Below is a small trained network, with its code and all its weights. Each question gives an input and a class and asks what happens when units are switched off, that is, made to give their printed mean instead of their output.

import numpy as np


def w(rows, s, z=0):
    codes = np.array(rows[::2]) - 128.0
    scale = np.full(codes.shape[1], s)
    scale[-1] = z or s
    return codes * scale


def f(y):
    return np.maximum(y, 0)


def log_softmax(a):
    a = a - a.max(-1, keepdims=True)
    return a - np.log(np.exp(a).sum(-1, keepdims=True))


def net(x, mask):
    res = np.array(x, float).reshape(1, 7) / 4 @ E
    y = f(res @ A[0][:, :-1].T + A[0][:, -1])
    res = res + np.where(mask, y, B[0][:, -1]) @ B[0][:, :-1]
    return log_softmax(res[-1] @ U[:, :-1].T + U[:, -1])


A, B = {}, {}
E = w([
[146,31,192],'x0',
[1,76,124],'x1',
[131,128,129],'x2',
[131,125,127],'x3',
[128,128,129],'x4',
[126,123,131],'x5',
[100,189,221],'x6',
],0.0072)
A[0] = w([
[162,231,63,101],'N1',
[229,74,114,151],'N2',
[79,202,227,2],'N3',
[142,171,184,74],'N4',
[118,207,187,49],'N5',
[77,213,87,211],'N6',
[158,103,160,125],'N7',
[199,183,134,111],'N8',
[126,167,92,175],'N9',
[148,108,66,90],'N10',
[100,171,184,65],'N11',
[149,129,157,181],'N12',
[80,151,102,193],'N13',
[130,160,49,99],'N14',
[119,226,79,72],'N15',
[156,66,16,53],'N16',
[195,102,182,110],'N17',
[234,136,162,161],'N18',
[228,155,123,124],'N19',
[149,76,69,59],'N20',
[172,171,124,121],'N21',
[124,30,197,109],'N22',
[169,28,182,87],'N23',
[16,139,93,187],'N24',
[125,141,181,63],'N25',
[96,104,117,106],'N26',
[196,34,173,35],'N27',
[139,116,35,19],'N28',
[39,109,142,166],'N29',
[198,5,178,115],'N30',
],0.012,0.003)
B[0] = w([
[185,114,131,235],'N1',
[72,111,145,235],'N2',
[93,184,165,198],'N3',
[66,171,106,175],'N4',
[93,171,157,188],'N5',
[232,73,183,225],'N6',
[176,118,143,167],'N7',
[108,75,60,219],'N8',
[173,97,212,184],'N9',
[101,203,187,183],'N10',
[60,186,142,169],'N11',
[138,136,105,171],'N12',
[174,85,72,187],'N13',
[166,144,167,194],'N14',
[171,121,169,204],'N15',
[67,225,187,239],'N16',
[160,103,88,195],'N17',
[20,62,85,245],'N18',
[49,60,93,236],'N19',
[2,250,186,193],'N20',
[109,42,61,191],'N21',
[182,120,113,227],'N22',
[216,157,134,221],'N23',
[184,64,74,238],'N24',
[98,204,159,156],'N25',
[77,82,99,167],'N26',
[171,147,182,210],'N27',
[78,166,205,188],'N28',
[67,87,87,219],'N29',
[174,152,169,253],'N30',
],0.0066,0.0063)
U = w([
[31,254,150,110],'0',
[133,79,114,253],'1',
[144,95,80,234],'2',
[250,82,125,35],'3',
[72,41,51,54],'4',
],0.0085,0.0027)

Each question gives the input, the list of numbers given to net, and the class t.
The units are the neurons (one row each of A and B). Each row of codes is followed by its name. A weight is (code - 128) times the scale printed after its matrix; where a second scale follows, it is the last column's (A, B and U).
mask holds one flag per neuron, in row order. A switched-off neuron (its flag False) gives its mean, the last column of its row in B, instead of its output. The means were averaged over made-up inputs and are rounded, as every weight is.
A unit's drop is (log p(t) with every unit on - log p(t) with that unit switched off) / (log p(t) with every unit on - log p(t) with every unit switched off).
The circuit of an input: a set's keep is (log p(t) with only the set's units on - log p(t) with every unit switched off) / (log p(t) with every unit on - log p(t) with every unit switched off). Starting from the 12 units with the biggest drops (on a tie, the unit counted first), units are removed one at a time, each time the one whose removal leaves the highest keep (on an exact tie, the one counted first), for as long as the keep stays at least 0.8.
units of the circuit, in order: the units of the circuit, biggest drop first
most important unit: the unit with the biggest drop
top k neurons: the k neurons with the biggest drops, biggest first
drop of u: that unit's drop, to one decimal
input [-8,-6,-5,-7,-5,-4,6], class 3: top 2 neurons : [N6; N1]
input [-5,-7,-3,3,-6,6,-1], class 4: top 4 neurons : [N19; N18; N8; N21]
input [5,-8,6,-6,6,-5,-7], class 4: top 2 neurons : [N18; N19]
input [7,0,4,-7,5,-4,-8], class 0: units of the circuit, in order : [N20; N16]
input [-2,-8,-5,0,-5,-5,1], class 4: units of the circuit, in order : [N18; N19; N8]
input [7,-8,-3,-7,5,1,-1], class 4: units of the circuit, in order : [N18]
input [-5,1,-1,4,-5,-5,-6], class 0: units of the circuit, in order : [N16; N28]
input [6,-8,3,5,-7,-1,7], class 4: units of the circuit, in order : [N18; N19]
input [3,-6,4,0,-4,-2,2], class 4: units of the circuit, in order : [N18; N19; N8]
input [0,6,4,4,-1,5,-7], class 0: top 2 neurons : [N16; N20]
input [-5,8,-5,8,8,-6,4], class 4: top 2 neurons : [N29; N24]
input [-3,-5,3,2,2,-2,-4], class 4: units of the circuit, in order : [N19; N18]
input [1,4,-3,2,2,-7,-8], class 0: top 2 neurons : [N16; N20]
input [-8,5,0,-7,7,1,5], class 3: units of the circuit, in order : [N6; N24]
input [-5,8,-8,-7,-1,-1,7], class 1: most important unit : N24
input [-8,-5,0,-4,-4,-3,3], class 3: drop of N1 : 0.2
input [-8,-5,-7,7,-8,4,-2], class 3: drop of N6 : 0.3
input [4,-8,7,2,-7,-1,-8], class 0: drop of N20 : 0.3
